Below are the code and all the weights of a small trained network. Each question names an input and a class and asks about switching units off, where a switched-off unit gives its printed mean instead of its output.

import numpy as np


def w(rows, s, z=0):
    codes = np.array(rows[::2]) - 128.0
    scale = np.full(codes.shape[1], s)
    scale[-1] = z or s
    return codes * scale


def norm(h):
    return h / np.sqrt((h * h).mean(-1, keepdims=True) + 1e-5)


def f(y):
    return np.maximum(y, 0)


def log_softmax(a):
    a = a - a.max(-1, keepdims=True)
    return a - np.log(np.exp(a).sum(-1, keepdims=True))


def net(x, mask):
    res = np.array(x, float).reshape(1, 5) / 4 @ E
    u = 0
    for l in range(3):
        y = f(norm(res) @ A[l][:, :-1].T + A[l][:, -1])
        res = res + np.where(mask[u : u + 12], y, B[l][:, -1]) @ B[l][:, :-1]
        u += 12
    return log_softmax(norm(res)[-1] @ U[:, :-1].T + U[:, -1])


A, B = {}, {}
E = w([
[127,127,127,127],'x0',
[122,254,72,98],'x1',
[126,128,127,127],'x2',
[98,148,238,153],'x3',
[104,121,115,234],'x4',
],0.0066)
A[0] = w([
[84,21,79,210,6],'0.n0',
[138,147,101,115,43],'0.n1',
[173,95,151,37,150],'0.n2',
[99,211,106,133,120],'0.n3',
[180,42,147,180,171],'0.n4',
[215,81,1,131,240],'0.n5',
[167,143,175,111,41],'0.n6',
[129,147,187,134,102],'0.n7',
[76,8,152,76,159],'0.n8',
[95,137,93,229,142],'0.n9',
[245,29,193,68,143],'0.n10',
[176,56,103,131,3],'0.n11',
],0.0089,0.0046)
B[0] = w([
[216,113,163,55,174],'0.n0',
[141,141,109,110,133],'0.n1',
[7,198,137,166,196],'0.n2',
[82,165,54,156,180],'0.n3',
[174,152,242,43,208],'0.n4',
[119,54,20,76,254],'0.n5',
[37,149,170,103,134],'0.n6',
[102,83,165,94,152],'0.n7',
[100,139,86,206,213],'0.n8',
[166,137,114,254,193],'0.n9',
[47,108,34,198,222],'0.n10',
[152,13,92,101,146],'0.n11',
],0.007,0.0078)
A[1] = w([
[108,89,134,120,86],'1.n0',
[121,166,132,57,122],'1.n1',
[180,95,83,111,115],'1.n2',
[174,106,78,54,128],'1.n3',
[111,83,148,100,110],'1.n4',
[112,228,183,110,44],'1.n5',
[158,89,168,166,105],'1.n6',
[170,214,120,129,127],'1.n7',
[48,163,98,110,124],'1.n8',
[121,102,62,134,107],'1.n9',
[126,119,105,184,104],'1.n10',
[249,84,129,68,2],'1.n11',
],0.015,0.0056)
B[1] = w([
[96,156,98,142,149],'1.n0',
[185,122,141,87,165],'1.n1',
[157,148,145,183,195],'1.n2',
[113,130,189,99,208],'1.n3',
[79,138,100,94,151],'1.n4',
[146,177,96,167,169],'1.n5',
[165,130,136,108,177],'1.n6',
[68,101,164,150,174],'1.n7',
[169,148,155,109,253],'1.n8',
[145,137,120,92,231],'1.n9',
[141,143,117,150,182],'1.n10',
[124,21,123,250,161],'1.n11',
],0.014,0.0078)
A[2] = w([
[123,122,27,146,151],'2.n0',
[14,138,87,136,185],'2.n1',
[145,192,155,142,86],'2.n2',
[97,148,54,129,1],'2.n3',
[79,113,129,38,128],'2.n4',
[206,100,174,98,143],'2.n5',
[130,167,208,82,142],'2.n6',
[102,195,33,137,100],'2.n7',
[248,127,131,198,26],'2.n8',
[90,158,46,52,76],'2.n9',
[58,148,225,165,161],'2.n10',
[187,73,206,115,89],'2.n11',
],0.012,0.0046)
B[2] = w([
[153,212,120,232,241],'2.n0',
[1,47,135,29,254],'2.n1',
[138,127,122,176,188],'2.n2',
[173,70,54,178,169],'2.n3',
[63,104,89,125,199],'2.n4',
[145,88,189,66,201],'2.n5',
[164,90,60,108,217],'2.n6',
[191,117,158,144,248],'2.n7',
[55,121,95,84,215],'2.n8',
[106,90,106,181,240],'2.n9',
[102,142,193,72,251],'2.n10',
[206,144,187,114,191],'2.n11',
],0.0096,0.0058)
U = w([
[56,73,44,145,137],'0',
[35,119,182,55,168],'1',
[196,32,141,190,140],'2',
[180,111,251,93,136],'3',
[174,132,47,3,12],'4',
[206,229,145,97,252],'5',
[198,159,45,214,18],'6',
[66,195,192,201,106],'7',
],0.026,0.003)

Each question gives the input, the list of numbers given to net, and the class t.
The units are the neurons (one row each of A and B). Each row of codes is followed by its name. A weight is (code - 128) times the scale printed after its matrix; where a second scale follows, it is the last column's (A, B and U).
mask holds one flag per neuron, layer by layer. A switched-off neuron (its flag False) gives its mean, the last column of its row in B, instead of its output. The means were averaged over made-up inputs and are rounded, as every weight is.
A unit's drop is (log p(t) with every unit on - log p(t) with that unit switched off) / (log p(t) with every unit on - log p(t) with every unit switched off).
The circuit of an input: a set's keep is (log p(t) with only the set's units on - log p(t) with every unit switched off) / (log p(t) with every unit on - log p(t) with every unit switched off). Starting from the 12 units with the biggest drops (on a tie, the unit counted first), units are removed one at a time, each time the one whose removal leaves the highest keep (on an exact tie, the one counted first), for as long as the keep stays at least 0.8.
units of the circuit, in order: the units of the circuit, biggest drop first
most important unit: the unit with the biggest drop
k most important neurons: the k neurons with the biggest drops, biggest first
k most important neurons of layer l: the k neurons of layer l with the biggest drops, biggest first
drop when u is switched off: that unit's drop, to one decimal
input [8,1,-3,1,2], class 7: units of the circuit, in order	[0.n5]
input [-5,2,-5,6,-4], class 5: 2 most important neurons	[0.n5 1.n5]
input [4,2,-2,0,7], class 6: units of the circuit, in order	[0.n2 2.n1]
input [4,-7,-3,8,-1], class 1: 2 most important neurons	[1.n8 0.n10]
input [0,-6,-8,1,-3], class 1: 2 most important neurons	[0.n5 0.n4]
input [6,1,-8,-3,0], class 4: 4 most important neurons	[1.n3 0.n10 0.n8 1.n9]
input [-3,5,2,3,-1], class 5: 2 most important neurons of layer 0	[0.n5 0.n9]
input [-8,-8,7,-1,0], class 0: 3 most important neurons	[0.n10 1.n4 0.n8]
input [-2,4,5,-4,1], class 6: 3 most important neurons	[0.n4 0.n3 0.n0]
input [2,8,7,1,-3], class 5: 2 most important neurons of layer 1	[1.n5 1.n8]
input [-5,6,1,5,-4], class 5: 3 most important neurons	[1.n5 0.n5 1.n1]
input [0,0,8,3,8], class 3: 2 most important neurons	[0.n10 0.n2]
input [0,-2,-4,-8,1], class 2: 2 most important neurons of layer 1	[1.n2 1.n3]
input [3,1,0,-2,1], class 6: most important unit	0.n4
input [3,8,4,7,0], class 5: 4 most important neurons of layer 1	[1.n5 1.n8 1.n1 1.n11]
input [5,4,-4,-6,1], class 6: 2 most important neurons	[0.n4 0.n0]
input [6,7,-7,-1,2], class 6: 3 most important neurons	[0.n4 1.n8 2.n7]
input [3,0,-5,6,3], class 3: 2 most important neurons of layer 0	[0.n2 0.n10]
input [5,4,-5,4,0], class 5: 3 most important neurons	[0.n9 0.n5 1.n8]
input [-3,-1,-8,-7,7], class 2: 2 most important neurons	[1.n11 0.n0]
input [0,0,-2,-4,3], class 2: 2 most important neurons	[1.n11 1.n3]
input [-4,5,-1,7,-7], class 5: most important unit	1.n5
input [3,-3,-1,-7,3], class 2: 2 most important neurons	[1.n11 1.n3]
input [-6,-4,8,1,6], class 3: drop when 0.n5 is switched off	0.5
input [8,-3,8,3,-1], class 1: drop when 0.n5 is switched off	0.4
input [-4,-8,-8,-5,-8], class 0: drop when 0.n10 is switched off	0.1
input [4,1,-1,-1,5], class 6: most important neuron of layer 0	[0.n9]
input [-4,-6,0,-5,-5], class 0: drop when 2.n1 is switched off	0.1
